Here is a tiny trained network, its code and every weight. The questions are about switching its units off for an input and a class, where a switched-off unit gives its printed mean instead of its output.

import numpy as np


def w(rows, s, z=0):
    codes = np.array(rows[::2]) - 128.0
    scale = np.full(codes.shape[1], s)
    scale[-1] = z or s
    return codes * scale


def f(y):
    return np.maximum(y, 0)


def log_softmax(a):
    a = a - a.max(-1, keepdims=True)
    return a - np.log(np.exp(a).sum(-1, keepdims=True))


def net(x, mask):
    res = np.array(x, float).reshape(1, 4) / 4 @ E
    y = f(res @ A[0][:, :-1].T + A[0][:, -1])
    res = res + np.where(mask, y, B[0][:, -1]) @ B[0][:, :-1]
    return log_softmax(res[-1] @ U[:, :-1].T + U[:, -1])


A, B = {}, {}
E = w([
[184,67,46,109,40,206,109],'x0',
[125,205,155,235,90,177,83],'x1',
[225,218,191,115,70,105,254],'x2',
[216,105,219,139,211,190,117],'x3',
],0.0097)
A[0] = w([
[77,172,170,162,227,40,151,234],'n1',
[105,22,117,1,166,101,226,111],'n2',
[180,172,151,128,65,53,198,76],'n3',
[167,67,105,66,154,70,168,87],'n4',
[199,156,147,151,126,167,214,247],'n5',
[53,48,100,152,192,142,65,104],'n6',
[213,94,162,153,237,188,117,64],'n7',
[197,167,166,83,89,92,164,53],'n8',
[116,193,127,248,56,163,96,76],'n9',
[143,164,104,199,130,175,122,43],'n10',
[149,177,187,120,206,120,92,170],'n11',
[141,141,89,91,67,158,107,249],'n12',
[38,178,103,140,85,52,146,167],'n13',
[138,139,161,100,70,143,205,3],'n14',
[229,79,79,109,86,242,113,217],'n15',
[109,143,123,36,129,123,133,56],'n16',
[59,132,70,104,28,59,108,119],'n17',
],0.01,0.0022)
B[0] = w([
[115,115,37,131,30,1,93,252],'n1',
[183,176,146,176,186,101,109,252],'n2',
[98,147,143,69,154,153,82,229],'n3',
[193,166,178,182,159,117,96,202],'n4',
[103,135,165,88,137,97,102,222],'n5',
[47,165,193,96,154,174,65,232],'n6',
[124,87,178,72,192,141,215,214],'n7',
[60,166,120,91,137,165,72,206],'n8',
[207,156,158,168,227,118,118,219],'n9',
[154,147,132,165,170,121,126,171],'n10',
[180,76,91,80,130,93,135,202],'n11',
[134,87,122,96,76,38,134,190],'n12',
[140,42,168,99,188,85,188,218],'n13',
[80,140,119,78,163,164,98,187],'n14',
[129,108,60,101,90,30,118,245],'n15',
[193,157,144,146,151,138,133,165],'n16',
[120,136,187,100,196,119,173,225],'n17',
],0.0094,0.013)
U = w([
[59,165,146,79,163,153,73,142],'0',
[203,179,144,194,194,102,116,140],'1',
[120,66,155,75,179,114,250,181],'2',
[128,102,71,107,121,58,120,150],'3',
[132,137,158,127,127,99,149,255],'4',
[140,111,105,155,138,153,180,50],'5',
[99,160,125,142,114,161,162,51],'6',
[106,116,132,122,97,154,190,53],'7',
],0.012,0.004)

Each question gives the input, the list of numbers given to net, and the class t.
The units are the neurons (one row each of A and B). Each row of codes is followed by its name. A weight is (code - 128) times the scale printed after its matrix; where a second scale follows, it is the last column's (A, B and U).
mask holds one flag per neuron, in row order. A switched-off neuron (its flag False) gives its mean, the last column of its row in B, instead of its output. The means were averaged over made-up inputs and are rounded, as every weight is.
A unit's drop is (log p(t) with every unit on - log p(t) with that unit switched off) / (log p(t) with every unit on - log p(t) with every unit switched off).
most important unit: the unit with the biggest drop
k most important neurons: the k neurons with the biggest drops, biggest first
drop of u: that unit's drop, to one decimal
input [5,-6,7,4], class 0: most important unit : n8
input [-8,0,-4,-5], class 3: 2 most important neurons : [n1; n7]
input [5,-1,-3,-6], class 2: 2 most important neurons : [n17; n1]
input [6,6,-4,-5], class 1: 2 most important neurons : [n9; n1]
input [-7,-8,-6,4], class 1: 2 most important neurons : [n2; n4]
input [1,-1,-4,5], class 2: 3 most important neurons : [n7; n8; n3]
input [-7,-8,-3,6], class 1: 2 most important neurons : [n2; n4]
input [-8,1,-5,8], class 2: 2 most important neurons : [n7; n15]
input [-8,-8,-3,6], class 1: 3 most important neurons : [n2; n4; n15]
input [7,-2,7,6], class 0: 2 most important neurons : [n8; n1]
input [-2,5,6,-6], class 0: 3 most important neurons : [n3; n8; n7]
input [2,-6,-5,6], class 1: 3 most important neurons : [n2; n4; n13]
input [-7,-1,6,-4], class 3: drop of n1 : 2.3
input [-3,0,5,-7], class 2: most important unit : n13
input [8,4,-3,-8], class 2: drop of n1 : 0.4
input [-6,0,5,-1], class 3: drop of n11 : 0.1
